The symbols move the states like this.
q493: tu>q837, ge>q990, si>q871
q190: tu>q460, ge>q215, si>q325
q354: tu>q249, ge>q341, si>q512
q924: tu>q403, ge>q677, si>q596
q221: tu>q380, ge>q614, si>q666
q846: tu>q719, ge>q559, si>q795
q818: tu>q885, ge>q905, si>q823
q871: tu>q493, ge>q853, si>q677
q584: tu>q129, ge>q451, si>q741
q651: tu>q497, ge>q596, si>q615
q415: tu>q488, ge>q69, si>q440
q429: tu>q551, ge>q397, si>q587
q647: tu>q261, ge>q587, si>q829
q837: tu>q853, ge>q115, si>q493
q611: tu>q370, ge>q747, si>q620
q251: tu>q596, ge>q403, si>q497
q688: tu>q905, ge>q427, si>q885
q261: tu>q361, ge>q429, si>q647
q327: tu>q349, ge>q415, si>q638
q380: tu>q791, ge>q892, si>q221
q620: tu>q611, ge>q683, si>q559
q596: tu>q924, ge>q680, si>q251
q615: tu>q651, ge>q251, si>q564
q853: tu>q990, ge>q36, si>q837
q325: tu>q190, ge>q670, si>q15
q215: tu>q605, ge>q710, si>q670
q587: tu>q429, ge>q695, si>q361
q403: tu>q680, ge>q871, si>q924
q341: tu>q550, ge>q921, si>q235
q905: tu>q198, ge>q774, si>q688
q204: tu>q324, ge>q275, si>q208
q564: tu>q615, ge>q497, si>q900
q892: tu>q574, ge>q846, si>q614
q407: tu>q823, ge>q885, si>q36
q349: tu>q440, ge>q488, si>q327
q791: tu>q614, ge>q574, si>q380
q275: tu>q512, ge>q249, si>q278
q324: tu>q278, ge>q512, si>q204
q710: tu>q896, ge>q327, si>q376
q378: tu>q970, ge>q221, si>q451
q829: tu>q647, ge>q361, si>q319
q774: tu>q202, ge>q144, si>q427
q78: tu>q208, ge>q324, si>q397
q551: tu>q695, ge>q78, si>q429
q796: tu>q451, ge>q970, si>q129
q550: tu>q96, ge>q61, si>q341
q559: tu>q620, ge>q370, si>q240
q249: tu>q235, ge>q550, si>q354
q319: tu>q829, ge>q261, si>q121
q695: tu>q397, ge>q208, si>q551
q460: tu>q670, ge>q605, si>q190
q370: tu>q683, ge>q455, si>q611
q741: tu>q584, ge>q796, si>q272
q680: tu>q677, ge>q493, si>q403
q719: tu>q240, ge>q620, si>q846
q666: tu>q221, ge>q791, si>q970
q574: tu>q795, ge>q719, si>q892
q455: tu>q15, ge>q190, si>q747
q121: tu>q319, ge>q647, si>q418
q885: tu>q688, ge>q198, si>q818
q990: tu>q115, ge>q407, si>q853
q670: tu>q215, ge>q376, si>q460
q144: tu>q938, ge>q741, si>q185
q69: tu>q960, ge>q121, si>q477
q361: tu>q587, ge>q551, si>q261
q208: tu>q204, ge>q278, si>q78
q823: tu>q818, ge>q688, si>q407
q418: tu>q121, ge>q829, si>q960
q614: tu>q892, ge>q795, si>q791
q185: tu>q144, ge>q272, si>q202
q477: tu>q69, ge>q418, si>q488
q677: tu>q871, ge>q837, si>q680
q512: tu>q354, ge>q235, si>q275
q427: tu>q774, ge>q185, si>q198
q970: tu>q666, ge>q380, si>q378
q198: tu>q427, ge>q202, si>q905
q235: tu>q341, ge>q96, si>q249
q376: tu>q710, ge>q638, si>q605
q440: tu>q415, ge>q477, si>q349
q896: tu>q638, ge>q349, si>q710
q61: tu>q900, ge>q615, si>q921
q683: tu>q747, ge>q15, si>q370
q202: tu>q185, ge>q938, si>q774
q451: tu>q378, ge>q666, si>q796
q638: tu>q327, ge>q440, si>q896
q747: tu>q455, ge>q325, si>q683
q795: tu>q846, ge>q240, si>q574
q129: tu>q796, ge>q378, si>q584
q240: tu>q559, ge>q611, si>q719
q605: tu>q376, ge>q896, si>q215
q960: tu>q418, ge>q319, si>q69
q278: tu>q275, ge>q354, si>q324
q497: tu>q251, ge>q924, si>q651
q397: tu>q78, ge>q204, si>q695
q900: tu>q564, ge>q651, si>q61
q272: tu>q741, ge>q129, si>q938
q488: tu>q477, ge>q960, si>q415
q15: tu>q325, ge>q460, si>q455
q938: tu>q272, ge>q584, si>q144
q96: tu>q921, ge>q900, si>q550
q921: tu>q61, ge>q564, si>q96
q36: tu>q407, ge>q818, si>q115
q115: tu>q36, ge>q823, si>q990

The rows follow the links: the fewer symbols apart two states are, the more alike their rows tend to be.

Each row is also shifted at random along 11 hidden directions that mean nothing.

Name the state of each row.
210 -69 52 -138 48 54 104 35 27 -58 7 -1 68 -6 75 46 -101 94 -54 39 -15 -88 44 -58 -150 -12 -50 146 49 -20 40 -25 -60 -106 8 -82 -67 -18 -85 -26 -83 41 -31 -144 57 34 7 77 -76 -23 -107 137 138 -65 27 -136 -109 51 49 97 -6 -2 -8 33 -100 -29 4 -45; state q774
15 -29 33 5 16 -8 -55 38 -45 39 72 55 1 70 3 1 -36 -74 -13 53 -99 55 -69 28 34 39 -45 -62 -12 32 -18 11 61 -27 56 43 81 1 65 45 -35 -43 -34 98 -21 -14 41 2 40 -15 -9 -3 10 63 -31 -104 -48 31 -10 -45 84 52 10 -45 16 59 9 5; state q376
-25 -4 71 62 53 24 1 -45 -46 -43 52 186 24 -57 -32 -36 154 -78 29 -90 -83 -25 -28 99 -37 60 0 -5 -25 -149 -72 30 -95 -89 -29 -117 -41 1 -123 -21 21 -49 76 123 45 23 -39 81 85 -40 39 5 -84 13 -41 -50 26 71 -41 -80 -69 81 43 -136 92 -161 29 -304; state q488
154 -29 -27 -22 -4 79 46 -15 -25 -33 41 93 78 -12 -23 52 80 183 35 -69 -14 -74 20 -10 -199 10 -89 -16 -65 -89 -13 38 -88 -128 -12 -27 -5 -41 -104 -42 -178 -27 46 37 51 43 3 64 -122 86 25 -17 128 57 -21 28 -144 -44 94 79 -119 -26 13 -1 34 -1 -13 -169; state q651
161 -71 -69 -38 4 164 76 -51 -126 77 45 128 1 -1 74 60 14 46 68 -29 2 34 85 57 -15 65 -42 255 -90 23 22 -94 45 -8 -22 123 27 -8 -50 3 25 7 -30 -129 -2 99 61 -36 -69 60 -115 67 -54 -48 85 62 11 -50 41 111 30 -75 47 12 -62 -98 21 6; state q341
-55 10 76 -11 51 -30 -20 85 95 -113 -102 -80 21 -52 -54 -28 44 105 -95 47 103 -90 -65 -70 36 -90 104 -254 126 102 44 24 -110 1 90 -80 -4 -30 12 42 -76 51 20 74 -39 -126 -150 54 4 -20 171 -158 107 60 -37 -186 150 -63 -55 -78 -56 -57 -87 13 93 168 -10 4; state q688
241 -61 -15 -49 -97 -38 89 71 4 52 -175 -126 -159 -183 -50 46 31 25 -49 -143 84 40 42 -91 276 -5 -153 118 40 98 -37 -193 -207 -33 223 -130 -73 102 65 83 64 16 -28 -25 37 99 -167 -140 -141 -20 90 122 64 -185 -75 -62 60 4 70 36 5 4 70 -148 -104 23 -14 118; state q451
58 32 47 55 -9 14 -50 83 60 -60 -12 72 72 -17 -42 -93 88 78 -93 61 117 -41 24 -52 5 -219 84 -231 67 114 12 13 -31 -25 14 43 -11 -93 -31 83 -1 -12 -38 -198 -89 -6 -70 -110 -139 63 61 -178 19 -81 14 84 101 -108 -44 13 68 -117 15 24 0 33 45 64; state q823
114 -6 -39 -61 29 41 -12 13 5 -4 -50 -109 -47 41 -74 59 -131 146 -1 -4 8 3 -32 1 -49 -22 12 -219 -89 97 61 -18 121 110 136 102 184 22 55 33 -126 24 -36 3 -58 -15 -44 14 -89 27 112 -49 201 7 -47 100 5 -104 157 146 41 -127 -22 -34 -11 252 6 132; state q596
135 -30 31 88 66 42 -29 -2 -17 9 88 78 58 27 -25 -67 14 -96 -5 -68 -114 58 -79 92 -29 -52 69 -129 -28 -78 -62 68 15 -48 -47 -34 80 20 -69 -18 52 -78 11 50 -19 73 -6 26 8 -1 81 -60 -9 23 -64 156 -118 80 123 -26 48 45 59 -38 -20 43 66 -38; state q349
134 46 46 41 -81 -15 -41 -32 30 48 30 4 -41 30 -18 -85 90 -129 14 -26 -60 28 -37 68 128 -24 23 122 12 -12 -89 37 -67 -16 20 -44 0 36 26 27 171 -54 16 53 18 10 -8 -51 57 -33 -5 63 -116 1 32 -9 19 44 -61 -51 68 69 -5 -59 5 -17 -32 35; state q327
75 -11 2 44 -117 -68 5 7 34 13 -8 21 32 -11 43 -53 24 -52 -13 73 57 -16 4 -104 44 25 -63 78 92 -20 6 -12 -13 2 -67 -32 -67 -11 63 -39 62 -7 4 19 62 17 41 -73 30 47 -17 51 -114 34 47 34 -88 70 -23 -113 -10 102 74 56 -26 -58 15 53; state q380
177 39 -62 25 122 20 46 -51 -70 55 -93 -44 -75 -131 -72 97 41 -4 59 -243 43 76 41 156 86 28 11 118 -65 -49 -57 -108 -140 21 24 -42 32 114 -31 -4 63 57 62 -12 0 48 -114 40 -15 -51 70 17 -43 -53 -109 47 141 -1 49 47 -85 -25 -20 -128 -6 -33 16 -102; state q512
-50 69 -13 -3 -46 48 -27 -5 16 15 -34 -24 42 -65 -59 31 45 16 -69 -43 32 -85 26 82 -48 -56 22 138 -38 -7 53 54 -59 7 -152 1 29 -121 -53 -60 58 5 -27 -124 48 129 49 45 -77 54 -91 -30 -16 -82 31 272 -216 -20 110 73 43 -40 4 111 -41 47 105 187; state q493
-59 0 11 -25 25 -52 -39 30 93 33 103 -79 134 111 0 -44 -68 2 -8 18 -81 22 -46 -44 -158 -150 -44 -28 35 -74 -80 122 -57 -176 -88 -66 -37 28 10 12 -74 -41 -7 -52 17 -43 67 22 -55 -40 -30 31 74 105 -67 -96 -216 90 5 -5 -43 122 -64 79 -22 41 -93 -59; state q325
344 98 46 46 -92 -196 -27 86 111 -86 -31 -25 -27 55 26 -63 -13 12 -9 83 72 -47 -96 -132 -56 -34 18 -302 150 47 -69 79 13 124 110 -31 31 24 63 -37 -7 -47 27 138 -66 -42 -82 -153 35 78 78 -45 27 4 38 49 96 -25 -106 -87 69 -36 15 -12 -13 51 -19 32; state q584
97 -39 10 44 60 -49 -8 -2 8 7 3 9 69 11 7 38 24 -36 -10 5 35 37 27 -32 -40 -7 -66 -36 -2 -88 -30 -6 12 -25 -103 -73 -63 41 -38 45 104 -64 -4 3 48 18 6 -76 -2 -45 5 51 -88 -28 18 -13 40 118 59 -19 -5 23 106 -25 -91 -124 -13 -72; state q240
63 114 6 7 3 -97 -30 -74 124 -20 -5 -139 -64 39 -63 -101 -41 -55 95 -95 -38 21 8 41 -44 -116 129 -86 -6 -86 -122 69 5 104 61 -64 -4 116 9 -25 26 -10 79 -11 -67 -106 -61 8 75 -98 70 43 9 -1 -59 78 120 -19 -107 50 -71 44 -128 -83 53 -28 -105 -153; state q261
175 -128 7 -46 -165 144 40 -20 41 41 89 59 -11 1 32 -125 130 -37 64 1 -117 -29 -20 -62 20 -45 26 235 -40 11 -70 25 -68 -82 46 -74 -69 -61 -55 24 20 -135 -30 5 5 79 34 -44 -25 -1 -46 84 -2 -15 111 -14 -151 -19 -51 35 20 82 -34 45 38 -58 -94 -2; state q960
137 -18 29 -40 31 -45 23 110 -51 44 -80 62 42 -75 -1 12 98 4 -27 30 86 -17 -109 -29 -50 73 -44 -72 57 96 16 -70 -49 -70 -51 -48 -33 -79 -34 124 66 -16 -90 48 63 161 -49 -106 6 -28 40 26 -103 -165 34 -150 76 108 -26 -87 78 -11 132 31 -3 -74 20 132; state q791
-13 23 -54 46 -45 -3 2 -30 -47 25 75 92 -45 -24 0 -59 33 10 72 -55 -24 90 111 -19 30 -34 -43 -1 -34 -51 -58 -36 -12 -80 54 65 -105 32 21 2 -141 15 37 -112 -52 -73 39 -22 -46 27 -23 -35 -5 17 -98 -3 41 -98 -156 -2 -126 47 -49 -65 92 -158 -57 -246; state q397
-6 30 4 14 23 -88 -67 43 36 46 58 -88 54 119 30 5 -37 -62 -10 62 -38 53 -70 -12 -46 -43 -4 -107 -6 21 -36 100 60 -14 -79 18 6 9 17 57 106 -84 -52 32 -8 8 66 -107 3 -30 -38 -7 -24 -14 43 -23 -15 74 0 -7 107 -20 16 84 -76 13 -57 149; state q455
343 -41 39 31 -93 40 -45 33 -7 -43 0 58 -10 3 0 18 36 58 -78 123 38 -24 36 -78 116 18 -31 -77 9 85 103 -5 52 28 45 58 5 -87 51 14 -45 -29 -24 28 0 -57 25 -21 -33 82 1 -91 32 53 62 3 -14 -87 7 -33 42 -64 37 19 21 81 46 87; state q36
57 26 -57 -49 -76 70 46 -89 112 21 1 -95 54 36 -6 -49 21 91 81 -61 36 -74 39 -1 -101 -119 51 262 13 -56 -71 59 -133 -4 -36 -38 1 62 -9 -76 11 23 76 -69 8 -36 -8 42 -44 38 -3 73 14 135 50 65 -93 -41 6 77 -108 32 -125 78 6 59 -103 -31; state q921
50 -225 6 -37 37 81 9 69 -51 -18 40 182 77 -1 49 59 -20 25 -14 159 17 5 -35 -142 -121 80 -97 -97 -9 49 59 -92 159 41 26 12 65 -74 33 77 -148 -101 -77 71 -44 44 34 -59 -6 5 -14 9 9 36 84 -82 -39 29 33 -32 69 35 105 -7 -22 -40 40 -85; state q846
79 26 69 -28 121 -46 19 -33 -8 -110 -14 -34 -6 79 72 79 -211 -2 -61 123 3 -36 64 17 -32 93 25 -47 30 -39 118 -13 176 120 -1 46 26 51 0 -78 5 109 12 -25 25 -130 26 130 105 -36 -67 52 50 32 25 -70 114 45 52 23 18 -64 10 -39 -91 17 71 -33; state q198
52 82 60 106 40 -73 -58 -11 -71 -88 -101 47 -60 -111 -103 106 97 47 -78 -45 62 -9 68 66 171 124 -79 -199 -21 -50 96 -26 -51 5 32 -11 -32 -3 16 -21 -45 72 83 156 70 -105 -63 98 38 19 113 -136 -7 44 -107 -43 141 -46 38 -89 -104 -59 57 -158 98 15 93 -137; state q853
-94 15 -54 26 -63 7 -2 -34 -22 22 11 45 -116 -72 -21 -18 60 -58 72 -96 -22 60 75 11 78 -10 4 70 -62 -15 -73 -52 -14 52 84 16 -47 7 8 -4 -36 -33 19 -48 -80 -8 -4 -55 -10 -6 -42 -4 -27 -64 -27 105 73 -106 -135 38 -33 11 -62 -73 59 -133 -25 -144; state q551
-85 -13 -1 58 -10 -70 -16 11 67 -12 -51 -6 40 -33 -24 -57 -1 -32 -22 21 103 1 7 -77 13 -74 -6 -63 88 -9 -27 -38 2 64 -29 -55 7 42 65 9 54 -1 8 -26 -18 -1 -46 -75 2 2 71 1 -84 20 -11 92 20 65 13 -73 -9 69 60 -17 -34 -13 30 -18; state q614
-86 183 -8 43 -72 -94 -38 -115 48 -29 -71 -115 -74 40 -44 35 25 28 46 -49 58 -66 67 79 37 54 11 61 -27 -82 -10 73 -27 128 -10 24 17 76 29 -97 116 67 116 81 55 -111 -8 29 73 29 -2 27 -61 76 40 90 124 -47 -20 33 -65 -62 -47 -46 24 10 -45 -14; state q497
61 12 -65 -24 85 39 24 -25 -28 41 42 24 48 1 -11 -10 -58 34 74 -59 -10 40 -5 58 -132 -43 55 29 -12 -30 -20 -13 8 -26 -44 49 45 21 0 -30 -133 58 26 -78 -54 -11 23 91 -9 -3 3 -25 21 73 -89 17 -50 -18 -47 9 -87 48 -89 29 63 6 -15 -122; state q278

Start here and follow the symbols in turn, left to right. Where do you end up?
Answer with the state's name.
-76 -71 -6 -14 -56 56 16 -19 30 -15 59 14 -60 21 -13 -112 22 20 66 -14 -80 35 29 -68 48 -66 37 -81 -45 5 -54 -14 30 -47 146 -2 -61 33 4 51 -114 -28 11 -25 -68 -90 -18 -4 -14 -34 80 -23 89 16 -45 -80 56 -95 -91 28 -77 41 -68 -64 100 -32 -107 -162
tu tu tu si ge ge tu tu: q208
-133 135 -26 -38 58 3 18 -92 24 36 -17 -20 53 31 4 -26 16 24 82 -57 77 -47 24 129 -128 -44 93 194 27 -43 -45 12 -64 25 -102 37 11 43 -24 -36 72 118 64 -112 8 -39 -7 61 62 -29 -48 61 -124 42 17 -26 122 3 -122 14 -70 -6 -105 33 52 -73 -54 -90
tu ge si si si tu si ge tu: q61
-120 43 46 -78 2 -47 45 90 56 -66 -82 -24 4 -60 50 34 31 -25 -54 22 69 -151 -121 -4 -132 7 93 59 102 94 -6 53 -82 115 -29 -86 34 -114 -89 -52 99 -27 -46 30 -28 154 -68 -52 23 13 -101 19 0 -172 140 69 3 14 -51 14 149 -88 -24 126 -62 4 61 201
ge tu ge tu si ge tu: q221
-82 -22 64 -52 16 33 -30 41 -52 35 6 113 -18 -19 -9 11 99 -90 1 21 -68 -28 -137 82 3 110 -4 67 2 63 -20 -10 -35 -3 47 -34 84 -69 13 71 15 -49 -32 182 1 67 -17 34 107 -55 -33 43 -77 -9 38 -175 23 36 -100 -81 109 47 -9 -49 92 -3 17 -8
ge si tu ge tu si tu: q69
-93 11 74 7 37 13 -25 4 4 -112 6 106 24 36 36 -2 -52 33 -83 150 84 -63 84 -34 -10 -27 32 -106 53 49 87 -34 125 98 36 86 19 -45 16 0 -45 60 -12 -126 -62 -111 -2 20 7 32 -59 -57 -3 12 55 -24 156 -74 -71 4 54 -88 3 -40 -12 -30 79 -76
ge si si si si tu tu tu: q905
43 -16 -101 50 -43 25 4 -36 -54 65 0 -64 -119 -44 -5 7 -25 -54 66 -92 -41 124 50 15 176 35 30 57 -65 12 -4 -49 30 59 50 71 -11 46 58 -39 -23 -5 19 3 -58 -16 24 -9 -2 14 6 -51 3 11 -55 123 -4 -83 -12 10 -40 12 -52 0 24 12 -13 38
si ge si ge tu ge ge si si: q235
-106 77 -35 4 33 17 2 -29 -73 5 -36 -20 -15 -15 -38 83 19 87 -5 -62 16 -25 -2 95 -32 78 -10 -60 -95 -9 58 32 14 -2 -54 69 33 -35 -66 -22 18 44 6 24 59 61 9 44 -37 49 21 -54 36 -61 -10 85 2 -31 122 68 -13 -125 45 21 2 53 36 106
ge tu tu si si ge ge: q853
-40 18 27 18 84 -6 -38 20 -24 55 84 -3 57 79 -13 -63 -77 -49 -26 -9 -102 94 -50 70 19 -64 -5 -114 -11 -10 -25 28 25 -139 -21 39 34 44 15 58 2 20 -28 -53 7 -9 29 33 -27 -39 48 -21 32 34 -131 -76 -74 82 64 -28 29 61 26 -30 -7 77 -1 12
tu si tu si ge tu si: q327
4 18 30 -1 43 -49 -25 4 -42 58 36 -20 0 18 -24 20 -11 -40 -23 -67 -82 91 18 47 97 5 -134 26 -26 -51 -43 -19 -83 -181 35 -36 -56 92 24 67 1 13 4 4 67 -31 11 23 -26 -62 -2 65 9 10 -125 -196 -23 86 10 -24 -31 77 23 -114 -18 -28 -45 -93
ge tu ge ge si ge si ge ge: q829
66 109 21 -87 25 -77 -14 -2 -58 42 -24 13 -137 38 2 -19 16 -46 89 20 -19 63 -18 78 11 92 60 -111 -61 96 -37 -49 123 73 125 97 -28 6 3 140 56 22 -45 -9 -41 -19 -23 -84 103 -123 -32 65 -79 -209 32 -196 389 -54 -242 39 85 -100 -25 -105 84 -167 -103 -18
si tu tu ge si tu si tu: q695
42 132 46 41 -46 -163 15 -12 90 -86 4 23 -2 49 41 -73 -89 -7 -26 21 80 -43 127 -65 -65 -116 -54 -45 118 -84 -85 5 -5 43 52 -14 -76 108 19 -73 34 58 57 -198 -20 -74 -35 -109 -35 40 -67 91 -13 -59 -20 107 108 -4 -99 27 -7 8 31 -114 -107 -150 5 -176
tu si tu tu tu ge tu: q666
94 73 80 -55 7 -105 25 29 24 -92 -31 -26 -23 71 93 32 -61 15 -39 151 39 -83 -17 -39 -28 117 14 -25 101 35 69 34 46 43 28 8 -62 -12 6 -31 34 70 6 72 48 -100 6 30 117 -12 -71 60 -1 -16 93 -227 166 25 -114 -53 33 -63 -12 27 -7 -32 -22 34
ge si tu tu tu ge si ge: q378
-119 60 39 -33 -35 4 -55 -7 50 -45 -57 -32 4 -2 -49 -1 -25 36 -73 103 77 -87 36 9 35 -27 37 9 38 74 105 -4 48 85 5 57 56 -71 84 3 -39 81 -13 -69 -9 -88 12 81 24 -1 -38 -30 -2 48 32 -3 25 -74 -50 -1 22 -30 -74 26 58 103 44 70
tu si ge ge si si tu tu ge: q198
218 -37 -22 -89 -110 111 26 40 -124 63 4 81 -19 -43 10 101 92 113 -33 38 -26 -44 12 8 9 148 -140 158 -108 95 113 -26 -18 -127 -29 84 -39 -175 -57 53 -48 -24 -97 -15 118 150 106 -9 -102 82 -122 34 39 -128 93 -50 -148 -52 60 74 57 -91 83 89 11 -12 26 215
si ge ge si si tu ge ge si: q407
150 33 -1 137 97 -17 -2 -66 -31 -17 32 -9 -46 -32 -49 -32 38 -107 46 -186 -99 87 -12 131 38 -17 112 -174 -97 -152 -77 68 5 11 -56 -77 -12 82 -159 -53 152 -77 66 63 1 62 -48 6 38 -47 127 -76 -24 -97 -87 236 37 59 149 33 -31 -29 84 -89 -36 -69 38 -69
si si ge ge ge tu si si: q587
-35 63 35 123 -20 -70 -79 10 -60 39 101 121 7 56 14 -40 68 -98 -20 -9 -51 94 24 42 103 -25 -85 -90 -12 -46 -82 35 -2 -99 -4 55 -43 26 10 43 76 -53 -1 -9 -1 -14 50 -105 -25 39 -33 -44 -99 -7 -49 -3 38 21 -59 -68 54 15 85 -98 -18 -115 14 -79
ge tu ge si si si ge: q440
